Below are the code and all the weights of a small trained network. Each question names an input and a target symbol and asks about switching units off, where a switched-off unit gives its printed mean instead of its output.

import numpy as np


def w(rows, s, z=0):
    codes = np.array(rows[::2]) - 128.0
    scale = np.full(codes.shape[1], s)
    scale[-1] = z or s
    return codes * scale


def norm(h):
    return h / np.sqrt((h * h).mean(-1, keepdims=True) + 1e-5)


def f(y):
    return np.maximum(y, 0)


def softmax(a):
    e = np.exp(a - a.max(-1, keepdims=True))
    return e / e.sum(-1, keepdims=True)


def log_softmax(a):
    a = a - a.max(-1, keepdims=True)
    return a - np.log(np.exp(a).sum(-1, keepdims=True))


def net(x, mask):
    ids = ['αβγδζηθλμπτψω'.index(c) for c in x.split()]
    T = len(ids)
    res = E[ids] + P[:T]
    u = 0
    for l in range(2):
        r = norm(res)
        for j in range(2):
            rows = slice(2 * j, 2 * j + 2)
            q, k, v = (r @ M[l][rows].T for M in (Q, K, V))
            z = softmax(np.where(np.tri(T) > 0, q @ k.T / 2**0.5, -1e9)) @ v
            o = O[l][rows]
            res = res + np.where(mask[u + j], z, o[:, -1]) @ o[:, :-1]
        u += 2
        y = f(norm(res) @ A[l][:, :-1].T + A[l][:, -1])
        res = res + np.where(mask[u : u + 4], y, B[l][:, -1]) @ B[l][:, :-1]
        u += 4
    return log_softmax(norm(res)[-1] @ U[:, :-1].T + U[:, -1])


Q, K, V, O, A, B = {}, {}, {}, {}, {}, {}
E = w([
[149,129,83,125,68,96,99,95,22,133],'α',
[126,206,67,156,115,115,55,134,216,164],'β',
[102,137,221,155,195,148,130,154,162,133],'γ',
[150,119,117,166,150,116,166,173,148,91],'δ',
[90,86,72,195,72,151,133,132,89,108],'ζ',
[187,194,146,79,190,117,153,166,125,231],'η',
[108,45,109,75,60,109,72,191,193,107],'θ',
[137,155,135,163,133,143,158,103,151,58],'λ',
[45,134,104,84,164,143,82,156,67,134],'μ',
[75,107,122,109,108,94,56,68,87,79],'π',
[175,129,200,169,186,184,157,27,60,175],'τ',
[188,102,140,83,150,1,112,59,144,81],'ψ',
[54,114,169,198,127,63,133,85,78,108],'ω',
],0.02)
P = w([
[51,81,131,101,119,46,218,86,158,229],'0',
[124,69,80,139,185,79,160,132,139,180],'1',
[164,52,151,196,147,128,159,136,142,174],'2',
[161,56,136,186,175,118,136,146,134,183],'3',
[158,77,160,182,170,120,111,164,116,198],'4',
[168,82,181,207,157,130,88,197,96,163],'5',
[180,79,168,203,169,121,61,180,71,183],'6',
[148,115,128,129,224,112,30,254,12,146],'7',
[155,41,97,166,250,177,91,173,38,127],'8',
],0.0064)
Q[0] = w([
[124,91,199,90,140,163,99,110,98,153],'0.h1',
[85,195,99,6,82,108,235,78,211,123],'0.h1',
[176,17,106,167,126,123,85,210,109,151],'0.h2',
[151,63,100,210,255,84,77,153,57,167],'0.h2',
],0.0069)
K[0] = w([
[151,181,176,127,147,136,127,116,150,152],'0.h1',
[66,115,77,127,98,91,254,110,144,145],'0.h1',
[148,158,133,147,152,115,51,118,186,188],'0.h2',
[125,151,95,225,113,130,44,114,173,174],'0.h2',
],0.0083)
V[0] = w([
[114,130,172,79,167,149,163,93,148,222],'0.h1',
[150,99,56,137,141,194,146,214,29,156],'0.h1',
[190,235,8,189,113,145,143,158,211,231],'0.h2',
[157,27,195,2,172,91,244,162,34,101],'0.h2',
],0.0041)
O[0] = w([
[220,123,94,209,194,167,112,145,205,88,129],'0.h1',
[115,162,150,96,138,111,146,145,85,213,241],'0.h1',
[186,217,110,121,126,130,160,129,111,125,167],'0.h2',
[150,1,68,121,112,151,195,67,167,249,8],'0.h2',
],0.0098,0.0017)
A[0] = w([
[174,125,152,135,35,50,137,130,132,125,150],'0.n1',
[161,91,211,193,150,78,156,44,89,124,144],'0.n2',
[123,151,52,105,3,129,37,94,114,80,212],'0.n3',
[158,71,205,149,168,76,170,134,94,192,5],'0.n4',
],0.0062,0.0024)
B[0] = w([
[82,103,102,39,226,96,199,147,141,223,189],'0.n1',
[73,186,52,82,144,110,69,148,111,57,253],'0.n2',
[184,126,152,78,80,254,138,163,135,45,251],'0.n3',
[171,94,127,140,143,106,74,143,63,74,215],'0.n4',
],0.0085,0.0047)
Q[1] = w([
[58,80,1,134,125,202,110,228,35,70],'1.h1',
[119,151,103,65,179,96,41,98,124,156],'1.h1',
[75,124,185,144,179,47,218,102,159,184],'1.h2',
[109,190,251,99,114,159,111,38,147,148],'1.h2',
],0.0068)
K[1] = w([
[120,221,112,165,98,163,32,226,25,95],'1.h1',
[76,56,81,182,61,187,136,144,161,169],'1.h1',
[201,21,86,133,102,218,155,34,122,123],'1.h2',
[113,116,196,126,105,254,2,27,130,165],'1.h2',
],0.0061)
V[1] = w([
[175,110,98,114,88,174,101,131,116,135],'1.h1',
[101,144,79,254,54,128,123,92,160,179],'1.h1',
[72,141,142,79,108,132,172,39,150,129],'1.h2',
[115,109,169,168,107,178,187,66,132,188],'1.h2',
],0.0086)
O[1] = w([
[148,54,233,140,66,167,166,50,162,139,178],'1.h1',
[76,69,134,254,32,119,179,150,189,112,56],'1.h1',
[153,166,112,175,114,119,103,58,175,121,46],'1.h2',
[235,73,139,144,77,126,27,128,153,136,1],'1.h2',
],0.008,0.0064)
A[1] = w([
[129,121,85,82,140,158,56,169,111,148,149],'1.n1',
[128,144,170,185,171,102,117,160,120,148,145],'1.n2',
[139,166,181,92,182,56,90,140,178,128,232],'1.n3',
[120,252,151,113,130,107,167,131,128,93,254],'1.n4',
],0.011,0.0012)
B[1] = w([
[89,197,243,186,157,140,142,113,158,147,255],'1.n1',
[126,80,127,115,108,99,148,176,90,121,188],'1.n2',
[149,132,129,169,66,170,200,70,157,93,205],'1.n3',
[135,188,10,139,62,175,115,119,166,175,245],'1.n4',
],0.012,0.0069)
U = w([
[130,207,67,149,112,159,143,85,190,121,184],'α',
[194,193,112,132,90,102,72,180,120,69,36],'β',
[211,136,100,198,195,146,20,118,90,104,234],'γ',
[141,112,94,99,138,88,195,55,144,66,145],'δ',
[160,125,159,74,89,139,142,66,69,171,129],'ζ',
[173,126,175,196,165,150,175,139,188,30,28],'η',
[111,51,99,178,47,147,120,152,84,153,245],'θ',
[132,82,51,57,170,72,177,215,100,151,87],'λ',
[88,127,162,103,122,159,43,69,150,23,3],'μ',
[65,175,163,201,172,67,96,110,146,211,110],'π',
[117,98,162,70,101,134,145,159,213,140,196],'τ',
[223,141,146,183,146,119,181,132,152,213,121],'ψ',
[67,128,95,182,119,2,62,134,95,98,98],'ω',
],0.01,0.0039)

Each question gives the input, a string of symbols that net reads in full, and the target symbol t.
The units are the heads (2 rows each of Q, K, V and O) and the neurons (one row each of A and B). Each row of codes is followed by its name. A weight is (code - 128) times the scale printed after its matrix; where a second scale follows, it is the last column's (O, A, B and U).
mask holds one flag per unit, layer by layer, with each layer's heads first. A switched-off unit (its flag False) gives its mean, the last column of its rows in O or B, instead of its output. The means were averaged over made-up inputs and are rounded, as every weight is.
A unit's drop is (log p(t) with every unit on - log p(t) with that unit switched off) / (log p(t) with every unit on - log p(t) with every unit switched off).
The circuit of an input: a set's keep is (log p(t) with only the set's units on - log p(t) with every unit switched off) / (log p(t) with every unit on - log p(t) with every unit switched off). Starting from all 12 units, units are removed one at a time, each time the one whose removal leaves the highest keep (on an exact tie, the one counted first), for as long as the keep stays at least 0.8.
circuit, biggest first: the units of the circuit, biggest drop first
unit that matters most: the unit with the biggest drop
k most important neurons: the k neurons with the biggest drops, biggest first
k most important neurons of layer l: the k neurons of layer l with the biggest drops, biggest first
which heads matter: for each layer, one digit per head in row order, 1 if its drop is at least 0.15 and else 0, layers parted by /
input ζ β ζ α ζ ζ τ, target α: most important neuron of layer 1 : [1.n4]
input ω τ γ β τ ψ ζ ζ, target β: which heads matter : 01 / 00
input α τ μ α β ζ δ τ π, target α: which heads matter : 01 / 00
input β θ α ω γ ζ γ α δ, target α: 3 most important neurons : [1.n4, 1.n3, 0.n4]
input β λ μ, target α: circuit, biggest first : [1.n4, 0.h2]
input λ μ ψ θ ω ζ α α, target ζ: circuit, biggest first : [0.n3, 1.h1, 0.h1]
input ζ ζ μ ζ, target π: circuit, biggest first : [1.h1, 1.n1, 1.n3]
input β η γ μ ζ, target α: circuit, biggest first : [0.h2, 1.n4]
input τ η τ η γ, target η: 2 most important neurons : [1.n3, 0.n2]
input θ ζ α γ γ ζ α ψ, target δ: circuit, biggest first : [1.n3, 0.n1]
input β λ δ ζ ζ η ψ θ, target α: circuit, biggest first : [0.h2, 1.n4, 1.n3]
input β θ ζ ω γ, target α: circuit, biggest first : [0.h2, 1.n4]
input ω γ π δ ζ α ζ, target ζ: 3 most important neurons : [0.n3, 0.n2, 0.n1]
input π π ζ α η ζ, target ζ: unit that matters most : 1.h1
input β λ μ π α α μ λ ζ, target α: circuit, biggest first : [1.n4, 0.h2]
input ζ μ π δ τ τ ζ η, target ψ: which heads matter : 10 / 00
input α θ α λ δ, target λ: which heads matter : 00 / 01
input α ζ δ ψ α τ, target γ: which heads matter : 10 / 00
input β ζ α α λ τ γ μ η, target α: 2 most important neurons of layer 1 : [1.n4, 1.n3]
input α ζ λ ζ π μ θ η, target ψ: which heads matter : 00 / 00
input λ γ ψ α θ β λ ζ α, target β: which heads matter : 01 / 00
